W =
[[121 127 121 128 132 132]
 [125 127 129 131 128 129]
 [127 126 124 123 129 133]
 [139 130 134 128 133 120]
 [133 126 130 131 122 126]
 [121 130 129 130 128 122]
 [119 129 151 124 126 134]
 [125 127 115 128 131 127]
 [137 129 123 132 126 131]
 [113 127 142 132 130 131]
 [128 131 128 126 128 127]
 [126 128 124 132 132 129]]
Counting starts at 1.
The entry just right of the largest entry: 124
The entry directly above the largest entry -> 129
Find the entry in row 2 and column 1.
125
The entry at row 1, column 2 is 127
The entry directly above 113 -> 137
Find the top entry of the column that holds the largest entry.
121
The entry at row 3, column 1: 127
The top-right entry is 132
The entry directly below the smallest entry is 128
The entry in row 1 and column 1 -> 121
The entry in the bottom-right corner -> 129
The bottom entry of the column that holds the largest entry -> 124
The entry directly above 120 is 133
Find the entry just right of the smallest entry.
127
Find the minimum.
113
The entry in the bottom-left corner is 126
Find the entry just left of 120.
133
The entry just left of 151 is 129
Find the entry directly above 119.
121

[[129 138 123 139 119 115 139 132 132 138 138 131 122 138 129]
 [121 117 137 113 130 132 114 102 116 116 114 130 128 115 133]
 [141 118 122 121 133 132 120 158 144 119 121 113 132 120 106]
 [119 144 113 148 141 143 148 126 121 145 147 127 140 145 126]]
Indices start at 1.
The entry in the bottom-left corner -> 119
The entry directly below the smallest entry is 158
The entry in the top-right corner: 129
Find the top-left entry.
Answer: 129
The entry in row 2 and column 1: 121
Find the entry at row 1, column 3.
Answer: 123
The entry at row 3, column 1 -> 141
Find the entry in row 1 and column 2.
Answer: 138
Find the entry directly above the largest entry.
Answer: 102
Find the entry just left of the largest entry.
Answer: 120
Find the bottom-right entry.
Answer: 126
The entry in row 3 and column 2: 118
Find the entry just right of the largest entry.
Answer: 144
Find the entry in row 3 and column 3.
Answer: 122
Find the entry just right of 137.
Answer: 113

Questions about the table below.
1) Read off the smallest entry.
2) Read off the entry in the bottom-left corner.
3) Read off the last entry, reading row by row.
4) Read off the entry directly below the smallest entry.
5) Read off the smallest entry in the last row.
6) Read off the entry just right of the centre entry.
7) Read off the first entry in reading order.
8) Read off the smallest entry in the first row.
[[126 115 111 123 139 143 128 122 118 122 128]
 [135 131 123 117 127 118 137 132 133 140 135]
 [140 122 119 127 134 107 123 125 152 133 119]
 [152 132 130 129 135 127 123 127 136 120 125]
 [132 121 129 132 132 134 133 125 119 129 131]]
1) 107
2) 132
3) 131
4) 127
5) 119
6) 123
7) 126
8) 111

arr =
115,125,136,121,129,121,123,140,130,122,124,138,133,140,128
133,126,130,140,132,130,135,123,132,139,136,134,130,123,138
123,129,128,137,136,117,127,152,133,109,120,139,134,130,132
135,127,130,140,132,132,136,120,132,142,137,132,129,122,139
136,140,130,113,122,141,125,126,125,130,128,116,128,139,115
137,142,130,111,122,143,124,126,124,130,128,114,128,140,113
134,127,130,140,132,132,136,121,132,141,137,132,129,123,138
116,132,140,108,125,129,119,141,127,123,124,133,134,152,119
116,127,137,119,128,124,123,139,129,124,125,137,133,142,127
133,126,130,140,132,130,135,122,132,139,136,133,129,123,138
134,127,130,140,132,131,136,121,132,140,137,133,129,123,138
131,127,128,143,136,125,134,133,134,128,131,135,131,123,138
136,139,130,114,123,141,126,125,125,131,129,117,128,138,116
133,126,130,139,132,131,135,122,132,140,136,133,129,123,138
134,127,124,146,136,125,135,133,133,125,130,133,130,118,137
132,126,130,140,132,129,135,124,132,138,135,134,130,123,139
Rows and columns are numbered from 1.
The entry in row 1 and column 3?
Answer: 136
The entry just left of the smallest entry: 140
The entry in the top-right corner?
Answer: 128
The entry in the top-left corner?
Answer: 115
The entry in row 1 and column 2?
Answer: 125
The bottom-right entry is 139
The bottom-left entry?
Answer: 132
The entry in row 2 and column 1?
Answer: 133
The entry just right of the smallest entry: 125
The entry in row 3 and column 1?
Answer: 123
The entry at row 2, column 2 -> 126
The bottom entry of the column that holds the smallest entry?
Answer: 140

[[136 106 149 107 111 126 110 133 146 127]
 [118 112 129 123 126 118 126 122 127 124]
 [123 115 129 123 125 122 126 126 128 126]
 [121 123 126 125 125 121 129 128 126 129]
 [125 128 124 125 124 124 131 132 125 132]
 [121 127 123 126 124 121 132 131 123 132]
 [125 127 124 127 126 125 131 130 124 131]
 [128 129 123 126 125 128 132 135 124 134]
 [126 129 121 127 125 125 134 134 123 134]
 [125 133 120 130 126 126 135 135 122 136]
 [126 134 121 130 126 126 135 136 122 136]
 [127 135 121 130 126 126 135 136 123 137]
 [124 136 121 132 127 124 135 135 123 136]
 [128 137 122 129 125 127 134 138 125 138]]
Counting starts at 1.
Which number is the entry in the top-left corner?
Answer: 136
The entry at row 3, column 1: 123
The entry in the bottom-left corner -> 128
Which number is the bottom entry of the column that holds the largest entry?
Answer: 122
Which number is the top entry of the column that holds the smallest entry?
Answer: 106
The entry in row 2 and column 3 -> 129
The entry directly below the smallest entry: 112
The entry at row 1, column 3: 149
The entry just right of the largest entry is 107
The entry in the top-right corner is 127
The entry in row 3 and column 3 -> 129
Which number is the entry directly above 120?
Answer: 121

a =
[[128 129 129 136 148 129 128 129 128]
 [148 136 129 128 128 128 128 129 129]
 [136 148 129 128 128 128 128 129 128]
 [128 129 136 148 129 128 128 129 128]
 [130 147 137 128 128 128 128 129 128]
 [128 129 129 128 128 128 146 139 128]
 [128 129 129 128 128 128 136 148 130]
 [128 129 129 128 128 128 141 144 128]
 [128 129 129 128 128 128 142 144 128]
 [128 129 129 128 128 128 128 145 140]
 [128 130 147 137 128 128 128 129 128]
 [128 129 131 150 132 128 128 129 128]]
Rows and columns are numbered from 1.
Report the entry in the top-right corner.
A: 128
The entry at row 3, column 1 -> 136
Report the bottom-left entry.
A: 128
The entry in row 1 and column 3: 129
Report the entry at row 2, column 1.
A: 148
The entry directly above the largest entry -> 137
The entry in row 3 and column 2 -> 148
Report the entry at row 1, column 1.
A: 128
The entry just left of the largest entry -> 131
The bottom-right entry: 128
Report the entry at row 1, column 2.
A: 129
Report the entry just right of the largest entry.
A: 132
The entry at row 2, column 2: 136

Questions about the table below. Counting starts at 1.
1) Find the entry in row 1 and column 3.
2) Find the entry directly below 115.
3) Find the entry at row 1, column 2.
4) Find the top-left entry.
5) Find the entry just left of 131.
6) Find the entry at row 3, column 2.
7) Find the top-right entry.
125	127	146	133	141	131	102	115
130	128	128	128	127	127	130	126
130	130	127	129	126	125	135	127
1) 146
2) 126
3) 127
4) 125
5) 141
6) 130
7) 115

Read these off the array that follows. Counting starts at 1.
1) The entry directly below the centre entry?
2) The entry just left of the largest entry?
3) The bottom-left entry?
4) The top-left entry?
5) The entry at row 3, column 1?
6) The entry directly above the smallest entry?
7) The top entry of the column that holds the smallest entry?
8) The top entry of the column that holds the largest entry?
[[139 135 141 146 141 125 116 133 119]
 [129 140 133 142 142 119 112 137 114]
 [137 139 141 149 145 122 112 136 114]
 [136 143 140 152 148 119 108 139 110]
 [132 140 136 145 144 120 112 137 114]
 [128 117 125 116 115 136 142 119 141]
 [125 115 121 111 112 137 145 118 143]
 [129 140 133 141 142 120 113 137 115]
 [126 115 122 112 112 137 145 118 143]]
1) 115
2) 140
3) 126
4) 139
5) 137
6) 112
7) 116
8) 146

A =
[[114 150 126 132 127 126 131 129 130 125 131 131 123 128]
 [122 121 136 134 135 139 137 135 136 136 133 132 137 134]
 [116 145 134 133 127 135 138 132 126 122 124 130 120 131]
 [118 130 135 134 130 138 139 134 130 128 128 132 126 133]
 [122 122 129 134 135 127 130 134 143 142 142 135 140 131]
 [131 137 121 124 123 116 120 123 122 120 124 126 118 122]
 [135 133 115 120 120 114 115 118 127 130 130 121 130 118]]
Report the third entry in reading order.
A: 126
The entry in the bottom-left corner -> 135
Report the largest entry in the last column.
A: 134
The smallest entry in the first row: 114
Report the last entry, reading row by row.
A: 118
The top-right entry: 128
Report the third-last entry, reading row by row.
A: 121
Report the fifth entry from the end, reading row by row.
A: 130
The entry directly below the largest entry is 121
Report the second largest entry.
A: 145
Report the 2nd entry on the diagonal from the top-right corner.
A: 137
Report the bottom entry of the column that holds the largest entry.
A: 133
Report the second-last entry, reading row by row.
A: 130
Report the third entry on the main diagonal.
A: 134
Report the largest entry in the first row.
A: 150

M =
121	124	117	119	116	133	140	148	132	130	149
127	121	109	150	135	133	141	139	128	119	117
123	149	125	117	136	117	108	119	119	118	122
149	127	135	136	126	112	125	136	106	127	117
126	124	138	131	111	135	118	109	147	139	123
129	127	140	124	129	123	143	114	152	140	140
108	133	142	116	125	134	121	113	119	114	118
119	147	127	116	129	122	113	114	118	114	120
139	131	133	120	131	132	142	119	146	133	152
108	130	144	117	126	137	121	113	121	116	118
123	149	125	117	136	117	108	119	119	119	121
141	135	127	121	123	136	141	127	142	128	155
120	124	117	119	116	133	140	148	132	130	149
129	109	99	130	134	134	131	138	131	122	128
108	128	147	117	127	140	120	113	122	120	119
The entry in the bottom-left corner: 108
Read off the first entry of the largest entry's row.
A: 141
The bottom entry of the column that holds the smallest entry -> 147
The entry just right of the smallest entry -> 130
The 1st entry, reading row by row: 121
Read off the entry in the top-right corner.
A: 149
Read off the 3rd entry on the diagonal from the top-right corner.
A: 119
The entry just left of the largest entry is 128
The last entry, reading row by row -> 119
The maximum: 155
Read off the fifth entry in reading order.
A: 116
The second smallest entry -> 106
Read off the 3rd entry on the main diagonal.
A: 125
The 4th entry in reading order: 119
The second entry on the main diagonal -> 121
The top entry of the column that holds the smallest entry -> 117
The first entry of the smallest entry's row -> 129
The entry directly above the smallest entry -> 117
The entry just left of the smallest entry is 109
